Below is a small trained network, with its code and all its weights. Each question gives an input and a class and asks what happens when units are switched off, that is, made to give their printed mean instead of their output.

import numpy as np


def w(rows, s, z=0):
    codes = np.array(rows[::2]) - 128.0
    scale = np.full(codes.shape[1], s)
    scale[-1] = z or s
    return codes * scale


def norm(h):
    return h / np.sqrt((h * h).mean(-1, keepdims=True) + 1e-5)


def f(y):
    return np.maximum(y, 0)


def log_softmax(a):
    a = a - a.max(-1, keepdims=True)
    return a - np.log(np.exp(a).sum(-1, keepdims=True))


def net(x, mask):
    res = np.array(x, float).reshape(1, 5) / 4 @ E
    u = 0
    for l in range(4):
        y = f(norm(res) @ A[l][:, :-1].T + A[l][:, -1])
        res = res + np.where(mask[u : u + 6], y, B[l][:, -1]) @ B[l][:, :-1]
        u += 6
    return log_softmax(norm(res)[-1] @ U[:, :-1].T + U[:, -1])


A, B = {}, {}
E = w([
[203,172,151,186,145,99,196,166,64,116,121],'x0',
[106,156,104,198,254,175,41,179,124,96,147],'x1',
[121,106,145,127,86,197,142,185,109,18,174],'x2',
[98,220,120,149,115,148,185,102,159,182,255],'x3',
[181,86,20,179,117,223,166,61,165,136,95],'x4',
],0.0091)
A[0] = w([
[218,130,129,155,148,205,181,166,134,183,83,166],'0.n0',
[160,161,145,172,157,72,95,112,135,247,70,2],'0.n1',
[197,169,162,177,161,60,184,145,126,106,173,71],'0.n2',
[102,165,174,82,143,46,114,216,112,138,135,10],'0.n3',
[193,97,150,134,151,93,128,170,116,112,76,163],'0.n4',
[156,133,158,178,43,162,115,202,129,53,150,68],'0.n5',
],0.011,0.0036)
B[0] = w([
[124,145,116,207,77,79,97,90,92,79,174,237],'0.n0',
[156,103,78,35,230,67,199,139,144,138,163,239],'0.n1',
[68,148,105,175,88,116,164,206,25,163,64,232],'0.n2',
[182,98,248,204,136,79,74,18,136,89,195,254],'0.n3',
[75,176,158,121,108,168,124,151,69,145,1,244],'0.n4',
[147,105,101,37,254,63,223,104,124,142,133,235],'0.n5',
],0.0097,0.0067)
A[1] = w([
[124,159,174,49,15,68,171,127,143,142,132,51],'1.n0',
[152,88,113,66,101,167,33,114,222,145,171,2],'1.n1',
[23,76,158,57,138,140,67,121,177,152,149,101],'1.n2',
[131,119,189,98,92,219,172,201,106,2,185,80],'1.n3',
[100,228,161,154,123,150,189,156,149,195,237,55],'1.n4',
[115,204,149,174,249,160,50,191,133,130,149,69],'1.n5',
],0.013,0.0022)
B[1] = w([
[243,45,141,143,97,183,173,236,160,143,182,233],'1.n0',
[135,240,63,216,118,91,188,179,67,123,98,189],'1.n1',
[162,239,119,177,136,85,138,166,2,138,93,222],'1.n2',
[143,166,105,119,226,21,135,70,142,217,94,195],'1.n3',
[18,155,172,55,142,250,20,86,119,171,52,236],'1.n4',
[240,24,129,88,55,182,210,224,139,120,209,254],'1.n5',
],0.0097,0.009)
A[2] = w([
[149,78,133,71,120,110,57,155,139,55,21,51],'2.n0',
[138,122,22,203,121,171,142,23,193,74,119,120],'2.n1',
[76,117,125,89,81,172,114,115,60,102,148,137],'2.n2',
[173,78,88,148,121,164,108,174,163,97,190,62],'2.n3',
[169,87,143,118,48,137,154,128,202,129,116,1],'2.n4',
[123,124,83,77,255,65,199,98,209,177,141,46],'2.n5',
],0.015,0.0018)
B[2] = w([
[97,173,107,134,168,174,88,120,214,178,122,198],'2.n0',
[175,157,252,155,170,96,119,66,127,115,168,188],'2.n1',
[164,117,78,153,120,114,91,75,175,120,78,169],'2.n2',
[160,61,169,143,87,130,172,120,125,142,84,186],'2.n3',
[151,78,112,163,163,171,115,170,103,98,166,171],'2.n4',
[114,110,58,36,131,77,96,114,86,135,120,244],'2.n5',
],0.016,0.011)
A[3] = w([
[81,153,151,107,141,168,80,138,199,118,64,91],'3.n0',
[22,137,139,100,93,204,126,63,117,124,167,21],'3.n1',
[69,189,142,208,98,98,172,185,45,104,98,155],'3.n2',
[49,120,132,70,163,106,173,117,124,15,133,190],'3.n3',
[104,54,134,114,77,175,174,196,134,92,163,102],'3.n4',
[93,130,250,135,108,62,74,113,178,44,203,3],'3.n5',
],0.018,0.0012)
B[3] = w([
[50,114,148,143,99,210,140,118,166,175,149,188],'3.n0',
[104,106,177,148,203,104,98,189,217,133,15,153],'3.n1',
[124,234,29,153,99,150,147,78,160,110,167,251],'3.n2',
[126,120,134,91,48,76,36,111,104,221,172,169],'3.n3',
[173,57,74,149,97,162,160,128,192,99,128,208],'3.n4',
[109,58,218,224,169,101,95,29,62,9,95,195],'3.n5',
],0.014,0.011)
U = w([
[132,117,104,28,168,26,120,104,77,177,129,135],'0',
[147,127,219,201,133,79,114,65,78,65,140,145],'1',
[137,241,54,178,86,124,174,122,102,127,134,147],'2',
[201,30,112,126,86,166,182,198,151,120,140,141],'3',
[43,118,161,121,145,188,75,127,196,175,66,124],'4',
[75,106,106,115,72,110,101,98,122,97,153,165],'5',
[56,129,158,84,21,97,94,176,187,50,211,1],'6',
[21,115,151,83,10,99,126,177,151,43,166,28],'7',
],0.012,0.0073)

Each question gives the input, the list of numbers given to net, and the class t.
The units are the neurons (one row each of A and B). Each row of codes is followed by its name. A weight is (code - 128) times the scale printed after its matrix; where a second scale follows, it is the last column's (A, B and U).
mask holds one flag per neuron, layer by layer. A switched-off neuron (its flag False) gives its mean, the last column of its row in B, instead of its output. The means were averaged over made-up inputs and are rounded, as every weight is.
A unit's drop is (log p(t) with every unit on - log p(t) with that unit switched off) / (log p(t) with every unit on - log p(t) with every unit switched off).
unit that matters most: the unit with the biggest drop
top k neurons: the k neurons with the biggest drops, biggest first
k most important neurons of layer l: the k neurons of layer l with the biggest drops, biggest first
input [8,-8,5,-6,-6], class 2: top 4 neurons => (1.n5 0.n4 0.n2 2.n1)
input [6,8,5,-1,-5], class 3: unit that matters most => 1.n5
input [2,3,8,-6,-7], class 0: top 2 neurons => (0.n5 1.n3)
input [7,3,-3,8,7], class 4: top 4 neurons => (1.n4 0.n3 0.n2 1.n2)
input [-2,-8,-2,6,8], class 1: top 3 neurons => (2.n1 1.n5 0.n2)
input [8,6,2,-6,6], class 2: top 2 neurons => (0.n4 1.n4)
input [-2,4,-6,5,4], class 0: top 2 neurons => (0.n1 2.n5)
input [-3,8,-7,-5,1], class 3: top 2 neurons => (1.n5 0.n5)
input [-4,-7,6,-8,-6], class 4: top 2 neurons => (1.n5 2.n0)
input [-4,-5,-1,-4,-4], class 3: 2 most important neurons of layer 1 => (1.n0 1.n4)
input [8,-7,-7,-4,5], class 2: 2 most important neurons of layer 1 => (1.n5 1.n3)
input [-4,-5,-2,-5,6], class 1: top 4 neurons => (2.n1 1.n5 1.n4 0.n2)
input [8,7,-4,-7,-6], class 2: 2 most important neurons of layer 0 => (0.n4 0.n2)
input [7,8,8,-6,6], class 0: unit that matters most => 1.n3
input [8,-5,-6,-1,-5], class 2: 2 most important neurons of layer 0 => (0.n2 0.n5)
input [1,7,-6,0,1], class 3: 2 most important neurons of layer 1 => (1.n5 1.n3)
input [2,1,7,1,7], class 0: 2 most important neurons of layer 0 => (0.n5 0.n3)
input [-8,3,-2,-2,8], class 1: top 2 neurons => (2.n1 3.n5)
input [4,4,8,7,3], class 0: top 3 neurons => (1.n3 0.n5 2.n5)
input [-8,2,7,6,0], class 2: top 3 neurons => (1.n2 1.n1 0.n1)
input [-3,7,-1,1,-5], class 3: most important neuron of layer 3 => (3.n4)
input [-3,3,-5,6,6], class 1: top 3 neurons => (2.n1 0.n2 0.n5)
input [1,-5,1,4,5], class 1: top 4 neurons => (0.n0 1.n5 2.n1 0.n4)
input [-7,3,6,1,3], class 2: 2 most important neurons of layer 1 => (1.n2 1.n1)
input [-5,-7,8,-5,0], class 0: 2 most important neurons of layer 1 => (1.n3 1.n5)
input [3,-1,-6,-8,6], class 4: 2 most important neurons of layer 0 => (0.n4 0.n5)
input [-8,5,3,-4,-2], class 2: unit that matters most => 1.n2
input [-5,8,8,0,5], class 0: 2 most important neurons of layer 1 => (1.n3 1.n0)
